Here is a tiny trained network, its code and every weight. The questions are about switching its units off for an input and a class, where a switched-off unit gives its printed mean instead of its output.

import numpy as np


def w(rows, s, z=0):
    codes = np.array(rows[::2]) - 128.0
    scale = np.full(codes.shape[1], s)
    scale[-1] = z or s
    return codes * scale


def norm(h):
    return h / np.sqrt((h * h).mean(-1, keepdims=True) + 1e-5)


def f(y):
    return y / 2 * (1 + np.tanh(0.7978845608 * (y + 0.044715 * y**3)))


def log_softmax(a):
    a = a - a.max(-1, keepdims=True)
    return a - np.log(np.exp(a).sum(-1, keepdims=True))


def net(x, mask):
    res = np.array(x, float).reshape(1, 3) / 4 @ E
    u = 0
    for l in range(3):
        y = f(norm(res) @ A[l][:, :-1].T + A[l][:, -1])
        res = res + np.where(mask[u : u + 8], y, B[l][:, -1]) @ B[l][:, :-1]
        u += 8
    return log_softmax(norm(res)[-1] @ U[:, :-1].T + U[:, -1])


A, B = {}, {}
E = w([
[157,49,139,176,105,150,45,204,81],'x0',
[197,18,107,54,177,37,150,55,3],'x1',
[4,113,90,190,185,157,165,224,92],'x2',
],0.0079)
A[0] = w([
[191,108,115,146,98,187,49,141,123,138],'0.n1',
[35,208,63,107,171,139,226,128,123,114],'0.n2',
[193,173,164,43,53,140,61,54,196,2],'0.n3',
[206,158,147,13,78,54,150,2,131,102],'0.n4',
[45,108,88,174,174,184,150,182,95,95],'0.n5',
[193,114,161,152,58,178,49,206,75,123],'0.n6',
[108,230,155,141,92,155,155,114,224,116],'0.n7',
[126,48,50,64,246,54,165,72,18,115],'0.n8',
],0.0095,0.0071)
B[0] = w([
[142,140,142,144,78,73,156,148,97,159],'0.n1',
[178,141,194,91,86,119,226,130,124,188],'0.n2',
[182,83,240,119,159,192,144,26,142,186],'0.n3',
[176,53,117,95,174,56,209,155,95,245],'0.n4',
[117,87,152,177,116,159,94,188,59,179],'0.n5',
[163,112,125,141,49,51,160,123,98,175],'0.n6',
[127,249,90,160,153,187,135,147,192,198],'0.n7',
[144,51,98,96,184,137,106,96,58,247],'0.n8',
],0.011,0.015)
A[1] = w([
[115,88,133,62,164,67,149,72,115,130],'1.n1',
[93,151,127,123,143,216,136,128,153,13],'1.n2',
[133,190,159,123,97,114,57,99,141,37],'1.n3',
[121,104,100,58,163,80,151,69,103,62],'1.n4',
[89,95,96,135,171,209,30,100,134,51],'1.n5',
[170,184,134,39,176,157,135,41,250,83],'1.n6',
[116,195,98,130,125,137,121,101,197,3],'1.n7',
[87,83,156,116,162,195,44,145,101,90],'1.n8',
],0.014,0.0058)
B[1] = w([
[183,125,151,78,32,93,109,143,112,250],'1.n1',
[122,138,77,93,120,144,127,83,79,150],'1.n2',
[138,112,165,205,123,109,166,72,146,130],'1.n3',
[206,95,158,87,79,100,170,104,103,227],'1.n4',
[63,138,85,181,171,173,70,138,188,130],'1.n5',
[128,78,54,146,37,6,60,206,142,207],'1.n6',
[94,139,117,134,88,37,69,187,179,152],'1.n7',
[87,120,91,177,153,39,86,94,195,147],'1.n8',
],0.015,0.013)
A[2] = w([
[115,115,90,126,109,79,98,123,180,178],'2.n1',
[108,134,24,145,203,134,63,99,118,9],'2.n2',
[75,191,130,112,179,252,137,111,151,4],'2.n3',
[61,164,139,183,187,136,159,162,196,216],'2.n4',
[136,154,158,155,108,94,170,186,148,134],'2.n5',
[121,179,180,81,166,210,202,133,111,156],'2.n6',
[140,156,147,156,85,96,174,207,154,169],'2.n7',
[106,128,143,175,98,111,114,190,165,28],'2.n8',
],0.014,0.004)
B[2] = w([
[68,153,78,172,159,123,124,150,104,179],'2.n1',
[105,62,38,196,190,182,95,218,72,133],'2.n2',
[148,47,189,10,177,197,187,67,27,142],'2.n3',
[183,144,132,62,98,118,129,170,127,165],'2.n4',
[88,163,93,122,138,164,100,128,156,207],'2.n5',
[127,125,78,82,228,187,160,117,49,149],'2.n6',
[74,188,96,117,131,156,95,123,172,249],'2.n7',
[128,180,129,109,107,131,124,112,191,189],'2.n8',
],0.014,0.012)
U = w([
[201,78,149,81,94,78,155,114,83,163],'0',
[163,153,188,185,124,200,153,46,172,99],'1',
[86,70,188,159,252,129,169,32,235,1],'2',
[82,177,83,161,93,124,84,175,170,149],'3',
[110,168,117,83,186,192,173,121,107,111],'4',
[87,72,85,174,221,117,92,144,93,112],'5',
[85,55,177,161,239,146,175,27,239,1],'6',
],0.027,0.023)

Each question gives the input, the list of numbers given to net, and the class t.
The units are the neurons (one row each of A and B). Each row of codes is followed by its name. A weight is (code - 128) times the scale printed after its matrix; where a second scale follows, it is the last column's (A, B and U).
mask holds one flag per neuron, layer by layer. A switched-off neuron (its flag False) gives its mean, the last column of its row in B, instead of its output. The means were averaged over made-up inputs and are rounded, as every weight is.
A unit's drop is (log p(t) with every unit on - log p(t) with that unit switched off) / (log p(t) with every unit on - log p(t) with every unit switched off).
The circuit of an input: a set's keep is (log p(t) with only the set's units on - log p(t) with every unit switched off) / (log p(t) with every unit on - log p(t) with every unit switched off). Starting from the 12 units with the biggest drops (on a tie, the unit counted first), units are removed one at a time, each time the one whose removal leaves the highest keep (on an exact tie, the one counted first), for as long as the keep stays at least 0.8.
units of the circuit, in order: the units of the circuit, biggest drop first
top k neurons: the k neurons with the biggest drops, biggest first
k most important neurons of layer l: the k neurons of layer l with the biggest drops, biggest first
drop of u: that unit's drop, to one decimal
input [-7,-4,-6], class 3: top 2 neurons -> [1.n6; 0.n7]
input [5,-6,-5], class 3: top 2 neurons -> [0.n8; 0.n7]
input [-6,-8,6], class 4: 2 most important neurons of layer 0 -> [0.n5; 0.n3]
input [0,-1,8], class 3: units of the circuit, in order -> [0.n4]
input [3,-8,7], class 4: units of the circuit, in order -> [1.n6; 1.n1]
input [2,7,5], class 5: top 3 neurons -> [0.n4; 0.n2; 1.n5]
input [1,-1,4], class 3: 2 most important neurons of layer 0 -> [0.n8; 0.n5]
input [-1,-5,3], class 4: top 2 neurons -> [0.n5; 1.n6]
input [-1,-2,8], class 4: top 2 neurons -> [0.n2; 1.n6]
input [0,5,7], class 5: top 2 neurons -> [0.n5; 0.n4]
input [2,-3,-3], class 3: top 2 neurons -> [0.n7; 0.n5]
input [-7,-3,-7], class 3: top 3 neurons -> [1.n6; 0.n7; 0.n8]
input [1,8,8], class 5: 2 most important neurons of layer 0 -> [0.n4; 0.n6]
input [-2,-3,-3], class 3: top neuron -> [1.n6]
input [-3,-3,-5], class 3: top 3 neurons -> [1.n6; 0.n7; 0.n8]
input [4,6,6], class 5: drop of 0.n4 -> 0.4
input [-3,0,5], class 4: drop of 0.n2 -> 0.8
input [-7,-5,7], class 4: drop of 0.n5 -> 1.1
